Each row of numbers stands for one element and depends on some of the facts below. Use the named rows to name the rest.

Some facts about the elements:
Ψ: belongs to class; κ: points at; ρ: uses
Ψ c <- K105,K181,K217,K237,K248,K260,K279,K284,K294,K3,K350,K374,K382,K388,K428,K454,K469,K538,K551,K576,K666,K741,K794,K821,K832,K865
Ψ b <- K121,K131,K132,K234,K236,K250,K264,K276,K282,K299,K305,K343,K345,K348,K372,K495,K545,K585,K688,K694,K700,K753,K769,K817,K839,K999
Ψ a <- K2,K216,K242,K244,K266,K278,K297,K307,K425,K452,K464,K544,K57,K704,K728,K765,K771,K822,K830,K840,K847,K87,K910,K931,K953,K973
κ K822 <- K132
κ K382 <- K181
κ K236 <- K2
κ K3 <- K217
κ K284 <- K236
κ K299 <- K248
κ K279 <- K264
κ K57 <- K266
κ K544 <- K279
κ K469 <- K282
κ K237 <- K284
κ K931 <- K299
κ K551 <- K3
κ K388 <- K305
κ K264 <- K307
κ K865 <- K345
κ K847 <- K350
κ K910 <- K382
κ K282 <- K388
κ K832 <- K425
κ K741 <- K428
κ K343 <- K452
κ K817 <- K464
κ K181 <- K469
κ K2 <- K544
κ K452 <- K551
κ K345 <- K700
κ K428 <- K704
κ K305 <- K753
κ K545 <- K765
κ K973 <- K771
κ K217 <- K794
κ K248 <- K817
κ K278 <- K832
κ K307 <- K839
κ K266 <- K847
κ K350 <- K865
κ K700 <- K910
κ K425 <- K973
K105 ρ: K585,K753,K234
K121 ρ: K132,K348
K181 ρ: K999,K545,K3
K236 ρ: K999
K237 ρ: K704,K216,K830,K234
K244 ρ: K840,K931
K260 ρ: K350,K234
K284 ρ: K840,K839
K299 ρ: K839,K931
K345 ρ: K741
K372 ρ: K294,K57
K382 ρ: K544
K388 ρ: K694,K234
K538 ρ: K454,K374,K350
K576 ρ: K276,K771,K495
K666 ρ: K464,K771
K728 ρ: K544
K769 ρ: K350,K585,K771,K234
K794 ρ: K279,K454
K817 ρ: K931,K350,K343
K821 ρ: K305,K131,K2,K585,K297
K822 ρ: K551
K910 ρ: K131,K279,K248
K953 ρ: K771,K753
K973 ρ: K279,K57

Known rows:
K454: [-1.25  0.09 -0.70 -0.48  1.70  1.25 -0.43 -0.96 -0.55 -1.80 -0.55 -0.80
 -0.01  0.67  0.78 -0.47  0.80 -2.30]
K794: [ 0.89 -3.03  0.87 -1.60  0.48 -0.90  0.30 -0.83  0.99  1.21 -2.37  0.69
  2.52  2.47 -2.10 -0.83  0.29 -3.48]
K538: [-1.65 -0.41  0.37 -2.66  1.21 -1.34 -0.52 -0.13 -0.35 -1.90 -1.17 -0.01
 -0.75  1.45 -1.59  0.31  1.60 -0.64]
K279: [ 1.82 -2.52  3.54  1.49  1.76 -0.29 -3.19 -3.54 -2.47  1.36  0.04  1.09
  0.40 -2.76 -1.45 -2.01 -1.53 -6.21]
K973: [ 2.25 -2.09  0.77 -0.87  0.53 -1.39  0.96 -0.51  0.87  3.42 -2.50 -0.99
  2.52  1.81 -2.03  0.19  0.15 -2.92]
K425: [ 1.90 -0.03  0.59  2.01 -1.61  0.25  0.54  0.76  0.06  1.36 -0.21 -1.86
  2.28 -0.64 -0.02  0.44  0.01 -1.01]
K910: [ 1.01 -1.18 -1.38 -1.28 -1.77 -1.16  0.01 -3.92  1.35  4.09 -3.49  2.03
  1.64  3.84  1.10  1.98  1.36 -0.05]
K57: [ 0.35  0.94 -1.63 -0.31  2.29  1.20 -0.63 -0.85 -0.30 -0.02 -0.72 -2.64
  0.31  0.28  0.83  1.74  1.56 -1.51]
K382: [-3.07 -0.90 -3.09  1.27 -2.57 -2.30  1.71 -3.07  1.32  2.96 -1.80  4.49
 -0.96  3.74  1.61 -0.25 -2.39  1.49]
K248: [ 0.82 -2.32  1.26  1.71 -1.43  0.45 -0.30 -0.12  0.34  0.31 -0.25 -0.15
  2.58  0.50  0.57 -1.20 -0.44 -2.77]
K817: [ 2.24 -1.24  3.08 -1.34 -2.18 -0.84  0.95  2.11  0.57  0.86  0.67  2.43
 -0.16  1.25 -2.59 -0.72 -0.47  2.56]
K181: [-2.77  0.25 -0.36  0.53 -2.97 -1.37  2.75 -2.97  0.86  2.34 -3.08  4.17
 -0.23  4.47  1.27 -2.46 -0.43  0.36]
K299: [ 2.27 -0.91  1.99 -1.13 -2.23 -0.61  1.68  2.22  0.31  1.09  1.15  3.07
 -1.42  2.32 -3.13 -0.93 -1.68  2.73]
K999: [-0.61  1.00 -1.05 -0.28  2.25  1.83  0.66  0.03  0.59 -0.31  1.18  0.26
 -1.40 -0.59  0.36 -1.41 -0.55  1.09]
K931: [ 1.29  2.20 -0.22  0.20 -0.95  0.92  1.25  1.97 -1.57 -1.60  0.97 -1.47
 -2.08  0.80 -0.40  1.44  0.78  1.31]
K452: [ 2.01 -0.63  0.45  1.87 -1.48  1.04  1.89  3.34  0.57  0.49 -0.29 -3.49
  3.55 -0.14 -0.38  0.14  0.05 -1.44]
K576: [-2.72 -0.52 -1.32 -1.96  1.81 -1.85 -0.42 -0.19 -0.09 -1.90 -0.59 -0.25
 -0.97  0.90 -1.43  0.63  0.14 -0.15]
K388: [-2.84  0.77  2.10 -0.10 -3.44 -2.35  2.64 -0.41  0.93  1.12 -3.21  2.22
  0.53  1.79  0.21 -3.03  1.19  0.69]
K282: [-1.27  2.71  1.01  1.88 -2.83  1.36  4.30 -1.27  1.44  3.37 -1.30  3.06
 -1.10  0.74  2.47 -5.47 -0.23  1.93]
K765: [ 1.10  0.69  0.03  1.57 -1.15  0.27  0.43  0.22 -0.77  1.02 -0.47 -1.38
  1.15 -0.70  0.80  0.71  0.30 -0.65]
K688: [-0.48  1.23 -0.56 -0.30  1.93  1.80  0.30  0.50  0.24 -0.58  1.46 -0.26
 -1.54 -0.89  0.52 -1.20 -0.58  1.41]
K242: [-0.32  1.75 -1.61  0.36  1.15  0.60  0.33  0.26 -0.82 -0.83 -0.10 -2.47
 -0.69 -0.52  0.58  1.01  1.08 -0.22]
K132: [ 0.64 -0.11  0.36  0.33 -0.24  1.38 -0.05 -0.16  0.77  0.97  1.32  1.09
 -0.10 -0.74  0.77 -1.40 -1.19  0.70]
K753: [ 0.10  0.28  1.20  1.13 -0.79  1.13  0.71 -0.09  0.99  1.20  0.89  0.92
  0.61 -1.22  0.99 -2.05 -0.71  1.65]
K953: [-1.60  1.58 -1.50 -1.39  1.68 -2.59  0.33  0.49 -0.10 -0.63 -1.24 -2.17
 -1.14 -0.71 -1.55  2.10  1.23  0.95]
K294: [-1.65  0.09 -1.06  0.02  1.47  1.07 -0.40 -0.84 -0.36 -1.98  0.07 -0.86
 -0.45  0.56  0.94 -0.25  0.44 -2.11]
K428: [-0.13 -1.00  0.27  1.23 -1.47  0.51 -0.44 -0.48 -0.16 -0.41 -0.09  0.63
  1.21  0.34  0.92 -0.57 -0.46 -1.81]

Name these rows:
Some rows may be elements named above.
[-0.49 -0.28 -0.75 -2.74  3.28 -0.42  0.54 -0.52  1.25  0.78 -0.18  0.81
 -1.91  0.71 -1.80 -0.93  0.00  0.73] => K372
[ 0.08 -1.44  0.88  1.44 -1.56  0.93 -0.02  0.10 -0.20 -0.27  0.34  0.04
  1.98  0.20  0.65 -0.74 -0.69 -2.12] => K832
[-1.48  1.37 -3.96 -0.11  2.50 -2.70  1.36  0.61 -0.27  0.36 -0.28 -1.46
 -2.60  0.35 -1.67  2.21 -1.38  1.41] => K728
[-2.41  0.29  0.82 -2.86  0.46 -2.30 -0.84  1.08 -0.23 -3.32 -1.18 -0.55
 -0.33  0.44 -1.63  0.95  2.05  0.69] => K260
[-2.40  0.24 -0.46  0.35 -3.22 -1.72  2.85 -3.18  1.17  2.75 -3.12  4.30
 -0.27  4.18  1.43 -2.30 -0.13  0.43] => K181
[ 2.61  0.17  3.01  2.51  0.22 -2.05 -2.36 -1.27 -3.22  1.48  0.81 -0.41
 -1.06 -4.64 -1.22  0.32 -1.27 -2.39] => K2
[ 1.12 -2.33  1.24  1.88 -1.62  1.27  1.04  2.60  1.06 -0.66  0.05 -1.59
  3.61  0.61 -0.17 -1.41 -0.81 -3.05] => K217
[ 2.29 -0.60  0.66  1.86 -1.44  0.83  1.84  3.42  0.70  0.50 -0.19 -3.49
  3.48 -0.07 -0.49  0.28  0.21 -1.44] => K452
[ 2.16 -4.11  0.40 -0.91 -3.53  0.40 -5.70 -1.67  0.43 -1.80  0.33  1.69
  3.84  1.76  2.25  5.27  1.32 -0.17] => K350
[ 2.25 -1.12  2.43 -1.25 -1.96 -1.05  1.27  2.02  0.15  0.81  1.37  3.28
 -1.23  2.38 -2.97 -0.64 -1.61  2.86] => K299
[-0.30  1.22 -0.25 -0.66  1.24  2.24  0.78  2.05  0.55 -1.61  1.64 -0.73
 -1.08 -0.54 -0.31 -1.49 -0.24  1.32] => K343
[-2.62  1.82  0.41  2.67 -3.84  0.83  3.51 -2.55  0.66  1.97 -2.38  2.85
  0.39  2.59  3.35 -4.39  0.10 -0.50] => K469
[-3.07  0.18  0.15 -2.30  1.06 -2.38 -0.87  0.39 -0.28 -2.94 -1.21 -0.80
 -0.28 -0.19 -1.24  1.17  1.73  0.58] => K105
[ 2.13 -0.39  0.20  1.81 -1.37  0.68  1.87  3.34  0.74  0.55 -0.37 -3.48
  3.39 -0.46 -0.63  0.11 -0.07 -1.62] => K452
[-0.50  1.31 -0.61 -0.62  2.42  1.93  0.16 -0.23  0.54 -0.43  0.86 -0.01
 -1.20 -0.78  0.60 -1.30 -0.05  0.76] => K131
[ 2.20 -2.43  3.63  1.45  1.75 -0.61 -3.00 -3.35 -2.50  1.35  0.36  1.10
  0.54 -2.77 -1.29 -2.05 -1.58 -6.48] => K279
[-0.18 -1.16  0.58  1.25 -1.55  0.50 -0.73 -0.44 -0.33 -0.26  0.06  0.53
  1.72  0.16  0.84 -0.45 -0.49 -1.84] => K428
[ 1.97  0.04  1.88  2.34 -1.02 -0.97 -0.96 -0.22 -1.89  1.42  0.74 -0.90
  0.36 -2.62 -0.63  0.36 -0.72 -1.66] => K307
[ 1.94 -1.57  2.98 -0.28  1.31 -2.51 -1.54 -0.96 -0.98  2.25  1.64  3.06
 -2.06 -2.51 -3.72 -1.12 -2.75 -0.07] => K236
[ 0.74  1.61 -0.48 -1.75 -0.63 -1.75  1.21  1.90 -1.36 -1.00 -0.18 -0.09
 -2.84  2.33 -2.68  2.17  0.72  2.27] => K244
[ 0.36  0.49 -0.08  1.81 -1.15 -0.99  0.12  0.64 -0.17  0.82 -0.52 -2.20
  1.94 -1.90  0.83  0.93  0.07 -0.07] => K771
[ 1.67 -4.34 -1.38 -0.17 -2.55  0.90 -5.09 -2.78  0.90 -0.27  0.32  1.99
  3.46  2.56  3.26  4.84  0.10 -0.78] => K865
[ 0.79 -2.06  1.20  1.48 -1.31  1.14 -0.17 -0.40  0.32  0.15 -0.18 -0.09
  2.69  0.70  0.53 -1.07 -0.39 -3.02] => K248
[-0.09 -1.32  0.64  0.97 -1.30  0.54 -0.54 -0.63 -0.24 -0.20  0.01  0.72
  1.57  0.19  1.22 -0.48 -0.41 -1.55] => K428
[-1.54  1.93  0.68 -1.41  0.94  0.76 -0.35  1.05  0.70 -1.97  0.94 -0.74
 -0.68 -2.66  0.81 -0.72  2.07  2.56] => K234
[ 0.65  2.10 -0.82  0.45 -0.40  0.78  0.87  1.32 -1.74 -1.18  0.39 -1.15
 -1.81  0.63 -0.16  1.04  0.64  0.68] => K840
[-0.86  0.51 -0.58 -2.47  2.57 -0.50  0.50  0.21  1.05 -0.05  0.37  0.95
 -2.43  0.03 -1.81 -0.46 -0.31  2.01] => K121
[ 3.27 -2.74 -1.27  0.36 -2.10  0.48 -3.75 -1.06  0.22  0.93  0.60 -0.61
  3.10  0.70  1.92  5.32  0.30 -0.03] => K847
[ 0.13 -1.69  0.84  1.61 -1.30  0.73 -0.36  0.18  0.18 -0.46  0.19 -0.12
  2.07  0.39  1.02 -0.53 -0.80 -2.05] => K832
[ 2.17 -0.29  2.04  0.82 -1.75  1.29  0.19  0.72 -0.31  0.79  2.54  2.48
 -1.17 -0.17 -0.31 -1.48 -1.41  1.55] => K839
[ 2.22 -0.97  3.40  1.97  0.16 -0.16 -2.06 -0.77 -1.52  1.41  2.43  1.99
 -0.97 -4.17 -1.12 -1.99 -2.29 -0.59] => K264
[-1.98  1.20  0.89 -3.30  1.34 -1.68 -0.24  1.25  0.99 -1.63 -0.36 -0.05
 -1.41 -1.44 -1.69 -0.02  1.55  3.54] => K769
[-0.50  0.17 -0.38 -2.63  3.24 -0.19  0.49 -0.67  1.06  0.43 -0.27  0.84
 -1.63  0.78 -1.79 -0.96 -0.09  0.88] => K372
[-0.01  1.01  1.33  1.99 -2.02  1.56  2.47 -0.49  1.22  2.21  0.15  2.03
 -0.11  0.05  1.59 -4.23 -0.78  0.88] => K305
[-0.67  1.35 -1.67 -1.52  1.95 -1.75  0.69  0.50 -0.52 -0.06 -1.22 -1.68
 -1.38  0.80 -1.87  1.90  1.13  0.35] => K822
[-0.62  1.00 -1.84 -1.52  1.94 -1.77  0.69  0.52 -0.48 -0.09 -1.33 -1.37
 -1.26  0.56 -1.73  1.78  0.76  0.44] => K822
[ 1.26 -2.00  2.54 -0.33 -1.43 -2.48 -1.02 -0.11 -2.31 -0.31  0.77  3.37
 -2.20  0.96 -3.16  0.28 -1.77 -0.51] => K284
[ 1.22 -1.56 -0.86 -0.12 -2.74  1.80 -2.41 -3.16  1.44  2.03  0.69  3.64
  1.47  1.63  3.49  1.84 -0.09  2.71] => K700
[ 1.53 -0.12  0.25  4.48  1.00 -3.08 -1.50 -0.83 -3.45  2.34  2.45 -0.06
 -2.27 -5.67 -1.55  0.51 -4.31 -1.71] => K544
[ 1.51 -0.03  0.20  4.32  1.01 -3.03 -1.60 -0.90 -3.48  2.08  2.43  0.10
 -2.38 -5.64 -1.47  0.56 -4.50 -1.88] => K544
[-2.46  0.03  0.28 -2.23  1.27 -2.31 -0.99 -0.07 -0.94 -2.56 -0.58 -0.36
 -1.07 -0.35 -1.66  0.63  1.06 -0.06] => K237
[-2.14 -0.58 -0.94 -2.29  1.90 -1.27 -0.16 -0.38 -0.08 -1.69 -1.22 -0.03
 -0.56  1.06 -1.33  0.28  0.57 -0.91] => K821
[ 1.88 -3.57 -1.17 -2.55 -1.45 -0.86 -3.31 -2.65  2.23  2.26  0.16  4.04
  1.24  2.68  0.74  3.62 -0.17  3.04] => K345
[-2.44 -0.15  0.21 -2.25  1.50 -2.24 -1.12  0.11 -0.83 -2.41 -0.79 -0.13
 -1.09 -0.34 -1.21  0.56  1.10 -0.12] => K237

